Each row is followed by its class. Each block has new classes.
[ 22  15  24  20  -4  33  24  37 -53   7 -20  -6  -7 -15  -7   3  -4 -12
 -29  18  59 -17 -99 -18  30  -5  -8   8  24  -6  25  20   0 -34 -19 -14
  12 -17  24 -14  23  50 -38  12  30   1   0 -55  23  -9   3   3  14  -8
  -5  -8  32   8   9  13  32  21  -3  -2  10 -13  12 -23  11   1  -4 -61
  11  61  -4 -19 -12  41 -11  -5   2  12  24  -5 -15 -33 -38 -20  13  19
   5 -31   5 -28  22  -3 -14 -16  35  -6  -9  27  -3 -44  -2 -23  -9  43
  -3   9  -3  -3   1 -69  -8  -4  55  -6  -7  57  -8   7  10 -18  22 -11
   2  -7 -17 -29  -2  23]  <90>
[  7   6 -17  -4  27 -14  -6   7  17  -4  11  12   9 -10  -2   1 -26 -17
 -29  10 -41  -1  62  -2   7   3  26  11 -11  -3  14   8   2   8   0 -18
 -11  -3 -10  13  -4  18   1  -8   2  10   2  13 -52 -11   7  14   5 -29
  18  17   7  22   1 -17  26 -14  13   7  -5   6 -38 -33 -11  10  15  22
  14 -30  -9  30   9  22   2   5   0  19   5 -16   7 -39  -8   3 -49  15
  -6  24   5 -34 -17  26   0  12   4   3  -6 -14  20   3 -11 -16  -5   0
  -7   5  -1  71 -10 -28  10   4  11   2  -5 -15 -15  25   6 -12 -17 -14
 -17   5  38   0  -2  -5]  <82>
[ 11  29   2 -16  48 -19   6 -14  66 -19   7  -1   0 -22 -16 -12 -28 -41
 -38  12  -4 -22  -9 -32  23 -19   1  15  32   7   3  37 -49 -13 -14 -34
 -34 -22  -8   1  17 -10   0  -1  -4   4  21 -13  -9 -27  17 -10   6 -18
  -3  -6  26   4  59 -24  26   2   8  13 -27 -30 -36 -18 -22  -4  13 -37
  15 -43 -30  11 -22  12  -3  19  -2  47  10  21  23 -15 -43  -3   7  11
 -18  10   4 -62 -29  23  -8   2  51  18  -9   5  36  -1  11 -35   0   0
   7  27 -16  47 -13 -48 -23  16  37 -13   3  15 -26 -22  13 -12 -11 -12
 -11 -23  -7 -24  11   1]  <82>
[ 31  14  -9   8  40 -19   4  26 -33  -2   9  32  -7  18 -24  -2  -3 -32
  16   4 -11   8  37  15  -7  25 -36  23  40  17  44  -7 -15  -2  -9  15
  -3 -25  -9  -3  21  34  -2  20  13   5 -27 -12 -15  -2  -2 -27   6 -30
 -12  -3  -5 -20  19  -7  60  30   7 -24 -10  17 -34 -45   3  -6  62 -19
 -13   0 -11  16  -8   4 -14   4  -2  22  31  19 -13 -25 -22 -33   0  25
   9  -2  16  -8 -21  23  -8  29  12 -10 -14  -5  36 -51 -24 -29   3  13
  -7 -11   5  -8  -6  -3 -19  24 -17 -31   6  -3   3  13  35  11  -5 -13
 -32 -19 -14 -47  12   6]  <82>
[ 11   7  45  21 -36   7  -2   0 -32  24 -16 -14  -3  -5  15  -3 -23 -20
  -9  24  38 -39 -90 -11  -4  -3 -14  15   4 -17  23  15   6 -36 -52 -19
  19 -12  27 -19   0 110 -35  36  36  -8  -6  -9  24  -6   6  -5  27  10
  -4   3  35   1   0  11   3  28  -7  20  -7 -24  10 -20  12 -12  14 -37
   7  81   4 -39 -35  41 -18 -19 -11  19  16  -9 -20 -35 -55   6   5   4
  11 -28 -13 -47   6 -19  27 -25  50  -4  -9  36 -15 -35 -18 -33  -1  27
 -12  44   2  -4 -17 -65 -31   4  25  21  -4  49 -17  23  36 -13  15 -21
   1 -10 -24 -18  -4  34]  <90>
[-21 -10 -32  -2  11 -15  -2  16  -4 -19   5   3  -2  23  -9   5  28   4
  33   3 -25  18  55  -6  -7   2   7 -15  -1  16 -12 -19  -5  40  37  41
   6  -1  -3   6 -16 -63  18  -7 -16 -13 -10   8  -7  19 -13  17  -9   2
  -5 -14 -20   9  -5   8   8  -2   6  12  -6   3  -5 -13  -1  11   1  43
  46 -75 -10  15  28 -17 -17  27   9 -31  -3   8 -11  15  48   4 -38 -15
   3  -2  18  43  -2  13   7  16 -47  -6 -13 -11   9  23   0  24   1   8
   8 -41   8  -4  -2  49  11 -38 -33   9  -1 -57   9 -12 -11   0  -6  24
  -1   7  -7  10   8 -26]  <79>
[ -15   -6  -28  -16   12   16  -16  -34   58   -8   -2   -6   20   17
   27   12    8   28   12    9  -10   11   61    5   13  -10   25   -9
  -15  -52  -61   -1    7   14   44    4   -6   27  -20   16  -28 -108
   24  -28   37   -5   42   25  -28   -1   22   41   -3   37   14  -16
  -47  -19  -16   -8  -66  -20   15   22   -4   18   28   40  -27   16
   -9   59  -10  -47   -5   21   39  -29   23    6    3  -10  -28  -18
   40   48   28   37   10  -14   -3   -9   22   74   -7   -8   13  -23
   66   -9   24  -23  -25   42   12   67    1  -39   -4  -40  -20    3
    9   86   33  -37  -18   -4  -16  -36   17  -27  -17   -2   -3   22
  -10   13   22   69   -4  -43]  <79>
[-22 -13 -21  -6   0   0  -4  -2  -5 -22   7   7  -3  18  -6  -9  29  13
  40   2 -12  24  29  17 -10   4  -6  24  13  30 -13 -15  -6  33  38  30
  -2   8   5  14  -7 -57  29 -24 -41   3 -22  -2 -29  -7 -41   9 -12   8
  -7   9 -45   4  -7   6   8  -3   1 -15  -5   3  -5  10  29   8  -8  22
  -2 -28 -10  -2  19 -27  -6  14  22 -19 -14  13  -3   5  51  -8 -22  -5
   4  22  12  38  16  30  -2  14 -52  -2  -4  -3  -2  26  22  23  -6   1
   1   2 -24 -19  -1  55  20   8 -25 -17  -1 -46   2 -18 -10  -6   4  -4
  21   7  10  -3  -4   1]  <79>
[ 32  28 -15 -12  55   9  22  36   5 -20  -3  11   7  22 -18 -13 -25 -36
 -24  27   2 -11   6 -15  40   3  20  21  21 -15  12  15 -31  -1  16  -8
  -2 -33 -27  -2  15 -60  18  15  39   4   5   8  12 -20   4  11   6 -30
  17  -9 -14   5  32 -14  24  -1  18  15 -39  17 -33 -15  -3  -6  26 -29
  44 -32  -5  47 -17  44   1 -22  -3  41  19   3 110 -16 -40 -13   9  12
 -12  -4  25 -24 -19  58 -35  43  11  -3 -15 -15  51 -48 -19 -24 -12   6
 -12 -23  -3  19  -4 -22  34  -2  53  -6 -12   3 -13 -13  41  -2   7  -4
 -16 -23 -16 -13  10 -20]  <82>
[  4  22 -20  -3  49  -4   9  19  19 -13  10  20  -8   0 -28 -13  -8 -45
 -12  13 -11 -12 -10 -16  18   4   7  20  18  33   5  18 -25   1   4  -6
  -9 -24 -16 -10  52 -48  11  -2  23  20   4   8 -10 -24  -3  -1  -3 -43
  -1   4   6  31  35   1 -14  -5  12   7 -17   5 -22  -7  21   1  14 -19
  30 -39 -10  18 -11   7  -2  15 -27  38  15  27  -4 -16 -37 -15 -16  13
 -11   7  27 -45 -24  54 -10  31   5   3  -9   7  42 -27  -9 -19   9  22
  -6 -15  -7  10  -1 -12   1  -1  22 -37  -2 -16 -20  -9  24  -1  -5  -2
  -5 -19  12 -34   2 -16]  <82>
